Here is a tiny trained network, its code and every weight. The questions are about switching its units off for an input and a target symbol, where a switched-off unit gives its printed mean instead of its output.

import numpy as np


def w(rows, s, z=0):
    codes = np.array(rows[::2]) - 128.0
    scale = np.full(codes.shape[1], s)
    scale[-1] = z or s
    return codes * scale


def norm(h):
    return h / np.sqrt((h * h).mean(-1, keepdims=True) + 1e-5)


def f(y):
    return np.maximum(y, 0)


def softmax(a):
    e = np.exp(a - a.max(-1, keepdims=True))
    return e / e.sum(-1, keepdims=True)


def log_softmax(a):
    a = a - a.max(-1, keepdims=True)
    return a - np.log(np.exp(a).sum(-1, keepdims=True))


def net(x, mask):
    ids = ['αβδεζηθμτω'.index(c) for c in x.split()]
    T = len(ids)
    res = E[ids] + P[:T]
    q, k, v = (norm(res) @ M[0].T for M in (Q, K, V))
    z = softmax(np.where(np.tri(T) > 0, q @ k.T / 2**0.5, -1e9)) @ v
    res = res + np.where(mask[0], z, O[0][:, -1]) @ O[0][:, :-1]
    y = f(norm(res) @ A[0][:, :-1].T + A[0][:, -1])
    res = res + np.where(mask[1:9], y, B[0][:, -1]) @ B[0][:, :-1]
    return log_softmax(norm(res)[-1] @ U[:, :-1].T + U[:, -1])


Q, K, V, O, A, B = {}, {}, {}, {}, {}, {}
E = w([
[201,148,208,77,129,118,117],'α',
[58,15,143,97,167,150,85],'β',
[132,155,144,108,82,118,69],'δ',
[138,124,160,113,187,100,112],'ε',
[133,87,117,96,131,62,155],'ζ',
[116,153,121,77,114,137,114],'η',
[56,141,149,208,39,140,119],'θ',
[66,148,147,138,133,99,185],'μ',
[129,123,153,101,95,79,109],'τ',
[123,68,222,199,96,179,3],'ω',
],0.021)
P = w([
[163,136,67,206,184,166,135],'0',
[111,126,116,94,120,97,107],'1',
[99,13,120,104,103,172,134],'2',
[140,172,133,217,153,77,73],'3',
[104,134,106,75,133,106,108],'4',
[132,52,184,84,110,187,109],'5',
[171,195,179,108,128,23,41],'6',
[127,112,114,113,143,118,140],'7',
[78,6,143,121,95,173,152],'8',
],0.014)
Q[0] = w([
[49,2,195,82,123,245,122],'head 0',
[135,105,162,206,113,150,115],'head 0',
],0.0096)
K[0] = w([
[222,187,1,172,167,201,137],'head 0',
[84,80,152,215,60,148,121],'head 0',
],0.0092)
V[0] = w([
[183,107,57,35,164,90,254],'head 0',
[73,96,207,228,133,38,169],'head 0',
],0.007)
O[0] = w([
[125,138,147,97,162,114,224,3],'head 0',
[6,193,141,68,121,95,127,125],'head 0',
],0.016,0.0045)
A[0] = w([
[138,87,191,118,148,154,117,116],'neuron 0',
[96,179,69,159,70,122,180,4],'neuron 1',
[147,110,94,157,167,109,55,250],'neuron 2',
[192,142,73,135,147,146,164,68],'neuron 3',
[93,187,131,79,122,88,121,243],'neuron 4',
[133,49,198,77,44,96,109,213],'neuron 5',
[95,75,159,12,140,115,119,172],'neuron 6',
[146,211,129,105,128,69,115,168],'neuron 7',
],0.011,0.0019)
B[0] = w([
[68,42,98,150,56,167,140,181],'neuron 0',
[114,159,120,146,66,155,100,136],'neuron 1',
[160,130,145,109,135,126,124,202],'neuron 2',
[110,45,147,108,57,61,154,141],'neuron 3',
[213,132,87,108,112,119,97,179],'neuron 4',
[106,171,73,126,202,162,160,249],'neuron 5',
[74,140,204,224,108,102,149,204],'neuron 6',
[174,119,96,124,140,245,125,173],'neuron 7',
],0.011,0.012)
U = w([
[130,84,99,110,133,250,205,57],'α',
[70,76,122,54,254,133,98,130],'β',
[139,108,15,71,133,180,103,183],'δ',
[122,131,198,184,143,113,116,74],'ε',
[111,122,123,94,159,92,175,254],'ζ',
[168,67,128,83,44,103,158,162],'η',
[110,154,152,139,107,115,56,158],'θ',
[95,181,173,131,55,117,134,116],'μ',
[72,195,92,147,181,167,145,110],'τ',
[61,55,154,39,128,167,55,61],'ω',
],0.0095,0.0021)

Each question gives the input, a string of symbols that net reads in full, and the target symbol t.
The units are the heads (2 rows each of Q, K, V and O) and the neurons (one row each of A and B). Each row of codes is followed by its name. A weight is (code - 128) times the scale printed after its matrix; where a second scale follows, it is the last column's (O, A, B and U).
mask holds one flag per unit, heads first, then neurons. A switched-off unit (its flag False) gives its mean, the last column of its rows in O or B, instead of its output. The means were averaged over made-up inputs and are rounded, as every weight is.
A unit's drop is (log p(t) with every unit on - log p(t) with that unit switched off) / (log p(t) with every unit on - log p(t) with every unit switched off).
The circuit of an input: a set's keep is (log p(t) with only the set's units on - log p(t) with every unit switched off) / (log p(t) with every unit on - log p(t) with every unit switched off). Starting from all 9 units, units are removed one at a time, each time the one whose removal leaves the highest keep (on an exact tie, the one counted first), for as long as the keep stays at least 0.8.
circuit, biggest first: the units of the circuit, biggest drop first
unit that matters most: the unit with the biggest drop
k most important neurons: the k neurons with the biggest drops, biggest first
drop of u: that unit's drop, to one decimal
input ζ α α α δ τ ζ, target δ: circuit, biggest first => neuron 7
input μ α η, target μ: circuit, biggest first => head 0; neuron 6
input ζ ω ε ε ζ δ τ, target δ: 3 most important neurons => neuron 7; neuron 4; neuron 5
input α τ ζ α δ δ, target α: circuit, biggest first => head 0; neuron 5
input α α τ ζ, target δ: 2 most important neurons => neuron 7; neuron 6
input α α ε α ε δ θ α ω, target α: 2 most important neurons => neuron 5; neuron 6
input α ε ω ω τ ω α τ, target τ: 2 most important neurons => neuron 6; neuron 5
input δ α α ω ω α θ τ, target τ: 2 most important neurons => neuron 5; neuron 6
input α ω α μ, target θ: circuit, biggest first => neuron 5; head 0
input ω τ θ δ, target δ: 2 most important neurons => neuron 6; neuron 7
input α μ δ τ, target δ: 3 most important neurons => neuron 7; neuron 4; neuron 6
input μ β ω τ θ ε μ ω δ, target μ: 2 most important neurons => neuron 6; neuron 4
input ζ θ β α μ α α μ, target μ: 3 most important neurons => neuron 5; neuron 1; neuron 4
input τ α δ, target τ: unit that matters most => neuron 5
input α ζ α α μ ω α ε, target ε: 3 most important neurons => neuron 6; neuron 5; neuron 4
input θ τ θ α ε, target ε: drop of neuron 5 => 0.3
input α α τ, target α: drop of neuron 5 => 0.4
input α α ζ θ μ, target μ: drop of neuron 7 => 0.0
